Here is a tiny trained network, its code and every weight. The questions are about switching its units off for an input and a target symbol, where a switched-off unit gives its printed mean instead of its output.

import numpy as np


def w(rows, s, z=0):
    codes = np.array(rows[::2]) - 128.0
    scale = np.full(codes.shape[1], s)
    scale[-1] = z or s
    return codes * scale


def f(y):
    return y / 2 * (1 + np.tanh(0.7978845608 * (y + 0.044715 * y**3)))


def softmax(a):
    e = np.exp(a - a.max(-1, keepdims=True))
    return e / e.sum(-1, keepdims=True)


def log_softmax(a):
    a = a - a.max(-1, keepdims=True)
    return a - np.log(np.exp(a).sum(-1, keepdims=True))


def net(x, mask):
    ids = ['ΔΞΦΨαβγεζηθπστω'.index(c) for c in x.split()]
    T = len(ids)
    res = E[ids] + P[:T]
    u = 0
    for l in range(2):
        r = res
        for j in range(3):
            rows = slice(2 * j, 2 * j + 2)
            q, k, v = (r @ M[l][rows].T for M in (Q, K, V))
            z = softmax(np.where(np.tri(T) > 0, q @ k.T / 2**0.5, -1e9)) @ v
            o = O[l][rows]
            res = res + np.where(mask[u + j], z, o[:, -1]) @ o[:, :-1]
        u += 3
        y = f(res @ A[l][:, :-1].T + A[l][:, -1])
        res = res + np.where(mask[u : u + 4], y, B[l][:, -1]) @ B[l][:, :-1]
        u += 4
    return log_softmax(res[-1] @ U[:, :-1].T + U[:, -1])


Q, K, V, O, A, B = {}, {}, {}, {}, {}, {}
E = w([
[172,151,80,125,85,187,133,97,80,103,110],'Δ',
[99,55,160,198,149,139,154,138,124,117,181],'Ξ',
[151,135,142,107,110,96,61,80,120,141,190],'Φ',
[181,149,158,164,89,166,63,180,161,101,101],'Ψ',
[142,111,88,123,197,175,76,78,108,67,56],'α',
[167,68,149,146,184,78,107,175,155,124,117],'β',
[166,104,127,189,99,129,138,158,85,184,52],'γ',
[162,150,138,92,196,100,64,117,103,191,115],'ε',
[197,86,175,125,69,123,167,173,147,123,98],'ζ',
[131,135,193,121,180,169,102,188,179,145,73],'η',
[66,123,108,220,134,105,56,99,123,166,142],'θ',
[69,83,105,66,108,163,163,160,198,46,89],'π',
[67,170,100,142,6,142,173,125,178,155,130],'σ',
[83,106,170,159,149,99,176,58,156,167,104],'τ',
[54,41,74,86,116,84,124,191,2,123,155],'ω',
],0.016)
P = w([
[139,43,1,108,147,253,78,57,147,209,189],'0',
[82,114,35,146,176,103,50,148,194,161,142],'1',
[206,127,109,154,192,138,180,195,158,120,197],'2',
[128,36,95,90,78,227,71,105,143,218,79],'3',
[63,140,75,139,133,76,76,137,159,122,94],'4',
[180,137,132,154,156,98,188,197,119,81,140],'5',
[102,69,117,77,66,193,92,106,124,182,53],'6',
[54,163,113,126,87,43,89,130,117,94,62],'7',
[162,156,169,141,116,58,205,205,93,75,126],'8',
[90,100,123,96,65,183,121,92,115,157,50],'9',
[78,173,105,127,124,82,89,113,129,110,96],'10',
],0.0095)
Q[0] = w([
[182,239,199,163,159,138,50,82,205,62,98],'L0H0',
[70,34,78,218,8,226,27,152,200,182,34],'L0H0',
[144,104,178,154,174,78,161,170,80,65,223],'L0H1',
[133,2,170,126,87,248,60,132,150,136,75],'L0H1',
[63,13,134,70,58,196,5,140,106,183,58],'L0H2',
[168,131,134,251,130,136,53,183,44,107,101],'L0H2',
],0.0057)
K[0] = w([
[152,161,132,176,102,176,2,61,225,122,133],'L0H0',
[85,220,192,163,131,19,146,120,115,50,61],'L0H0',
[137,75,124,205,173,157,125,146,135,99,204],'L0H1',
[43,151,216,126,118,20,232,108,131,83,54],'L0H1',
[3,144,178,44,38,45,147,141,140,93,64],'L0H2',
[210,180,228,202,155,66,138,179,76,102,102],'L0H2',
],0.0067)
V[0] = w([
[79,228,160,177,73,63,18,136,115,36,157],'L0H0',
[79,122,178,108,172,124,132,6,204,204,114],'L0H0',
[254,90,93,109,121,130,102,186,179,69,209],'L0H1',
[213,209,169,160,123,120,237,81,63,187,176],'L0H1',
[87,182,126,97,98,96,248,172,118,82,128],'L0H2',
[158,68,95,68,131,184,103,73,141,199,122],'L0H2',
],0.0051)
O[0] = w([
[45,124,73,181,81,136,53,172,151,109,212,82],'L0H0',
[55,144,208,56,170,126,159,3,189,115,131,113],'L0H0',
[166,167,49,99,120,49,162,156,96,131,179,125],'L0H1',
[72,101,171,97,92,173,128,82,94,86,183,4],'L0H1',
[168,27,74,100,104,142,157,170,198,176,140,71],'L0H2',
[149,166,119,158,182,163,152,53,80,70,110,212],'L0H2',
],0.0059,0.0041)
A[0] = w([
[225,60,126,110,90,159,255,166,54,43,178,8],'L0N0',
[231,108,223,110,216,102,84,227,174,55,145,98],'L0N1',
[39,51,59,136,104,135,127,170,135,129,150,151],'L0N2',
[105,134,164,225,227,60,201,216,237,55,123,77],'L0N3',
],0.0055,0.0015)
B[0] = w([
[57,99,88,148,100,34,26,89,240,79,119,227],'L0N0',
[46,115,109,2,125,144,133,161,132,191,112,223],'L0N1',
[150,156,172,93,73,106,137,141,111,214,146,245],'L0N2',
[63,90,185,147,21,146,181,127,81,91,74,253],'L0N3',
],0.0093,0.0028)
Q[1] = w([
[123,100,127,150,118,98,187,129,186,65,128],'L1H0',
[84,123,123,130,80,157,100,104,164,151,96],'L1H0',
[129,167,128,103,215,77,146,182,93,138,163],'L1H1',
[143,156,59,140,83,110,174,173,136,122,174],'L1H1',
[253,103,154,121,116,147,132,120,129,141,192],'L1H2',
[108,246,117,158,178,50,155,150,65,71,161],'L1H2',
],0.0061)
K[1] = w([
[90,139,121,164,138,157,163,89,179,6,79],'L1H0',
[28,117,110,126,45,100,143,98,120,158,169],'L1H0',
[189,90,35,73,232,120,62,132,79,204,211],'L1H1',
[117,138,88,141,79,107,132,151,95,117,180],'L1H1',
[175,147,47,135,135,81,158,112,117,169,201],'L1H2',
[122,81,88,122,254,204,136,114,175,117,119],'L1H2',
],0.0062)
V[1] = w([
[40,43,96,181,146,100,132,148,114,109,166],'L1H0',
[135,92,125,120,113,110,165,161,112,120,218],'L1H0',
[168,70,117,140,85,71,128,91,16,81,104],'L1H1',
[185,101,121,180,96,254,126,50,149,22,155],'L1H1',
[150,138,101,193,81,202,214,93,152,142,107],'L1H2',
[121,206,139,132,108,219,107,135,227,27,107],'L1H2',
],0.0049)
O[1] = w([
[125,82,75,112,191,124,142,123,114,107,197,188],'L1H0',
[57,86,104,73,107,168,170,84,62,127,178,26],'L1H0',
[164,86,200,167,179,161,97,91,126,74,109,155],'L1H1',
[110,67,31,161,136,115,140,122,78,115,80,1],'L1H1',
[212,133,148,148,188,183,147,136,143,154,254,167],'L1H2',
[112,102,169,138,138,217,102,138,191,62,145,104],'L1H2',
],0.0067,0.0026)
A[1] = w([
[123,116,171,123,84,156,254,221,120,94,114,81],'L1N0',
[173,158,149,147,82,80,127,186,129,177,149,128],'L1N1',
[159,155,161,124,154,196,135,143,30,131,98,252],'L1N2',
[164,70,171,135,112,177,164,72,86,172,134,43],'L1N3',
],0.0084,0.0022)
B[1] = w([
[206,71,83,77,80,193,97,110,36,95,192,255],'L1N0',
[98,89,106,107,234,187,150,217,123,79,102,255],'L1N1',
[2,215,252,206,101,178,173,153,106,119,195,202],'L1N2',
[137,58,169,65,90,174,33,31,164,194,90,182],'L1N3',
],0.007,0.0048)
U = w([
[254,92,103,122,153,125,218,158,159,140,69,197],'Δ',
[21,119,112,152,86,97,103,80,105,111,214,79],'Ξ',
[76,115,118,84,187,186,181,123,65,138,198,97],'Φ',
[223,115,92,68,86,201,85,127,153,187,162,116],'Ψ',
[206,188,149,58,160,79,155,108,120,148,129,243],'α',
[228,159,99,130,89,59,82,91,176,113,138,234],'β',
[65,153,162,123,149,106,200,102,145,101,94,187],'γ',
[82,203,160,100,115,135,216,159,177,161,139,180],'ε',
[77,112,204,61,79,134,78,87,207,133,78,3],'ζ',
[195,213,81,167,86,140,191,144,74,99,185,217],'η',
[103,122,144,216,148,134,196,166,107,132,120,113],'θ',
[93,117,113,155,132,130,44,160,156,127,136,58],'π',
[95,124,60,78,101,79,150,98,55,190,63,99],'σ',
[83,115,59,113,148,182,96,93,126,50,103,23],'τ',
[159,100,206,182,76,117,180,109,74,147,163,122],'ω',
],0.0072,0.004)

Each question gives the input, a string of symbols that net reads in full, and the target symbol t.
The units are the heads (2 rows each of Q, K, V and O) and the neurons (one row each of A and B). Each row of codes is followed by its name. A weight is (code - 128) times the scale printed after its matrix; where a second scale follows, it is the last column's (O, A, B and U).
mask holds one flag per unit, layer by layer, with each layer's heads first. A switched-off unit (its flag False) gives its mean, the last column of its rows in O or B, instead of its output. The means were averaged over made-up inputs and are rounded, as every weight is.
A unit's drop is (log p(t) with every unit on - log p(t) with that unit switched off) / (log p(t) with every unit on - log p(t) with every unit switched off).
The circuit of an input: a set's keep is (log p(t) with only the set's units on - log p(t) with every unit switched off) / (log p(t) with every unit on - log p(t) with every unit switched off). Starting from the 12 units with the biggest drops (on a tie, the unit counted first), units are removed one at a time, each time the one whose removal leaves the highest keep (on an exact tie, the one counted first), for as long as the keep stays at least 0.8.
circuit, biggest first: the units of the circuit, biggest drop first
unit that matters most: the unit with the biggest drop
k most important neurons: the k neurons with the biggest drops, biggest first
k most important neurons of layer l: the k neurons of layer l with the biggest drops, biggest first
heads that matter: for each layer, one digit per head in row order, 1 if its drop is at least 0.15 and else 0, layers parted by /
input Ξ σ ω Ψ, target σ: unit that matters most -> L1H2
input η σ Δ, target β: circuit, biggest first -> L0N0, L1N1, L1N2
input Ψ α Φ σ Φ Δ ω τ σ β, target ζ: circuit, biggest first -> L0H1, L0H0
input Φ β η σ Ξ β, target σ: circuit, biggest first -> L0N1, L0N3, L1H2
input σ α Ψ, target Ψ: circuit, biggest first -> L1N0, L0N1, L0N3
input β γ β γ σ θ β ε α, target γ: circuit, biggest first -> L1N2, L1N0, L0H0
input σ τ γ ε α Ξ π ω, target Φ: heads that matter -> 101 / 110
input Ξ Ξ θ τ τ σ σ σ Ψ γ, target Ψ: 2 most important neurons -> L1N3, L0N0
input τ ω π σ γ η ω ω σ γ, target σ: heads that matter -> 101 / 101
input α ω β Φ, target σ: circuit, biggest first -> L1H2, L0N2
input π Ξ Φ, target α: heads that matter -> 110 / 000
input τ β τ Ξ Ψ σ, target η: circuit, biggest first -> L1N0, L1N3, L0N1
input η Φ σ τ, target ζ: circuit, biggest first -> L1N3, L0H1
input σ σ Δ σ Φ ω Ξ, target σ: most important neuron of layer 1 -> L1N2
input σ Φ π τ γ σ β τ π, target τ: circuit, biggest first -> L1N0, L0N0, L0N3, L1H2
input σ ω Δ α Ξ Ξ, target Ξ: heads that matter -> 000 / 100
input Δ τ τ γ σ Δ σ α ω τ, target σ: 2 most important neurons of layer 0 -> L0N2, L0N0
input π α τ ε, target ζ: circuit, biggest first -> L1N3, L0H0, L0H1
input σ σ ε ζ Ξ ω η, target σ: 3 most important neurons of layer 0 -> L0N2, L0N0, L0N1
input σ σ η γ σ ω γ, target σ: circuit, biggest first -> L1H2, L0H2, L0N2, L0H0
input Δ Δ σ θ σ Ψ σ, target Ψ: heads that matter -> 001 / 000
input α ω η τ γ, target θ: 2 most important neurons of layer 0 -> L0N0, L0N1
input γ β τ σ, target ζ: 2 most important neurons of layer 1 -> L1N3, L1N0
input η η ω γ σ σ γ σ ζ, target ζ: most important neuron -> L0N0
input Ξ ε τ Ξ, target ζ: circuit, biggest first -> L1N3, L0H0
input τ Δ Δ Φ σ ω σ, target σ: 3 most important neurons -> L0N2, L0N0, L0N3
input η σ σ Ξ σ ε, target ε: most important neuron of layer 1 -> L1N2
input γ ω ε τ ω τ σ, target σ: circuit, biggest first -> L0N2, L1H2, L0H2, L0H0
input Ψ η γ Δ σ γ ω γ σ θ, target Ψ: 2 most important neurons of layer 1 -> L1N2, L1N3
input ζ ω γ σ ζ ε, target ε: heads that matter -> 000 / 010
